Below is a small trained network, with its code and all its weights. Each question gives an input and a class and asks what happens when units are switched off, that is, made to give their printed mean instead of their output.

import numpy as np


def w(rows, s, z=0):
    codes = np.array(rows[::2]) - 128.0
    scale = np.full(codes.shape[1], s)
    scale[-1] = z or s
    return codes * scale


def norm(h):
    return h / np.sqrt((h * h).mean(-1, keepdims=True) + 1e-5)


def f(y):
    return y / 2 * (1 + np.tanh(0.7978845608 * (y + 0.044715 * y**3)))


def log_softmax(a):
    a = a - a.max(-1, keepdims=True)
    return a - np.log(np.exp(a).sum(-1, keepdims=True))


def net(x, mask):
    res = np.array(x, float).reshape(1, 3) / 4 @ E
    u = 0
    for l in range(3):
        y = f(norm(res) @ A[l][:, :-1].T + A[l][:, -1])
        res = res + np.where(mask[u : u + 5], y, B[l][:, -1]) @ B[l][:, :-1]
        u += 5
    return log_softmax(norm(res)[-1] @ U[:, :-1].T + U[:, -1])


A, B = {}, {}
E = w([
[88,155,109,175,141,244,60,211,102,147,159],'x0',
[50,132,45,187,169,43,1,196,154,160,233],'x1',
[118,142,177,85,111,189,93,135,21,152,196],'x2',
],0.007)
A[0] = w([
[117,135,82,195,143,141,157,157,236,133,71,13],'0.n0',
[148,132,121,130,129,31,248,84,197,119,60,105],'0.n1',
[121,130,83,183,130,140,73,184,213,120,76,5],'0.n2',
[149,124,143,143,118,229,241,126,148,113,49,148],'0.n3',
[144,133,136,138,135,189,178,132,141,121,60,27],'0.n4',
],0.018,0.0022)
B[0] = w([
[130,159,179,173,101,171,76,187,5,3,72,195],'0.n0',
[202,29,140,102,95,74,185,53,192,240,183,254],'0.n1',
[47,125,83,79,170,100,101,144,97,82,118,185],'0.n2',
[104,114,92,100,178,158,161,114,184,197,130,235],'0.n3',
[143,161,100,111,116,176,142,149,179,164,122,185],'0.n4',
],0.015,0.025)
A[1] = w([
[70,137,74,190,150,2,54,127,218,165,237,85],'1.n0',
[163,191,130,181,110,71,122,154,142,26,42,4],'1.n1',
[185,16,100,181,111,39,122,125,204,144,120,149],'1.n2',
[185,111,203,108,104,29,235,21,111,73,55,131],'1.n3',
[107,113,86,140,180,132,192,85,247,174,113,172],'1.n4',
],0.016,0.0021)
B[1] = w([
[77,98,80,88,156,101,111,169,82,37,55,197],'1.n0',
[36,97,33,76,217,44,167,114,208,129,87,147],'1.n1',
[185,112,163,98,65,120,173,70,132,179,172,224],'1.n2',
[142,78,34,20,118,159,140,158,194,255,175,196],'1.n3',
[137,109,124,9,179,140,155,144,130,240,77,252],'1.n4',
],0.0094,0.022)
A[2] = w([
[93,128,55,224,150,110,84,174,224,127,148,74],'2.n0',
[101,166,131,79,171,118,174,82,165,115,78,88],'2.n1',
[182,40,118,185,69,73,173,98,166,106,113,254],'2.n2',
[100,143,139,169,147,167,95,149,110,133,151,35],'2.n3',
[95,217,84,138,181,236,195,125,251,177,96,205],'2.n4',
],0.017,0.00085)
B[2] = w([
[92,116,141,73,129,123,178,79,128,76,126,141],'2.n0',
[134,116,71,237,164,132,97,157,207,156,133,185],'2.n1',
[134,249,130,111,210,179,168,128,213,164,46,190],'2.n2',
[153,145,142,171,118,117,149,109,163,119,113,151],'2.n3',
[191,81,157,83,65,36,159,65,136,150,174,251],'2.n4',
],0.013,0.017)
U = w([
[198,63,118,46,128,92,205,88,216,241,142,217],'0',
[166,191,215,252,101,144,116,119,125,108,178,3],'1',
[20,119,85,112,188,78,91,178,85,2,97,115],'2',
],0.0076,0.0028)

Each question gives the input, the list of numbers given to net, and the class t.
The units are the neurons (one row each of A and B). Each row of codes is followed by its name. A weight is (code - 128) times the scale printed after its matrix; where a second scale follows, it is the last column's (A, B and U).
mask holds one flag per neuron, layer by layer. A switched-off neuron (its flag False) gives its mean, the last column of its row in B, instead of its output. The means were averaged over made-up inputs and are rounded, as every weight is.
A unit's drop is (log p(t) with every unit on - log p(t) with that unit switched off) / (log p(t) with every unit on - log p(t) with every unit switched off).
most important unit: the unit with the biggest drop
top k neurons: the k neurons with the biggest drops, biggest first
top k neurons in layer l: the k neurons of layer l with the biggest drops, biggest first
drop when u is switched off: that unit's drop, to one decimal
input [-2,8,7], class 2: top 2 neurons => 0.n1, 0.n3
input [4,1,5], class 1: top 4 neurons => 0.n3, 0.n1, 1.n4, 0.n2
input [7,-1,7], class 1: top 3 neurons in layer 0 => 0.n3, 0.n1, 0.n4
input [-2,6,-8], class 2: most important unit => 0.n2
input [6,0,7], class 1: top 4 neurons => 0.n3, 0.n1, 1.n4, 1.n3
input [7,1,3], class 2: top 3 neurons => 0.n1, 0.n3, 0.n4
input [0,-1,7], class 1: top 3 neurons in layer 0 => 0.n3, 0.n1, 0.n0
input [0,1,6], class 1: top 3 neurons in layer 0 => 0.n3, 0.n1, 0.n2
input [-4,2,8], class 2: top 3 neurons in layer 2 => 2.n4, 2.n1, 2.n2
input [7,0,6], class 1: top 4 neurons in layer 0 => 0.n3, 0.n1, 0.n4, 0.n0
input [1,-1,7], class 1: drop when 0.n1 is switched off => 0.9
input [-1,8,2], class 2: drop when 0.n1 is switched off => 0.7
input [7,2,-8], class 2: drop when 0.n1 is switched off => 0.0
input [1,2,-6], class 2: most important unit => 0.n0
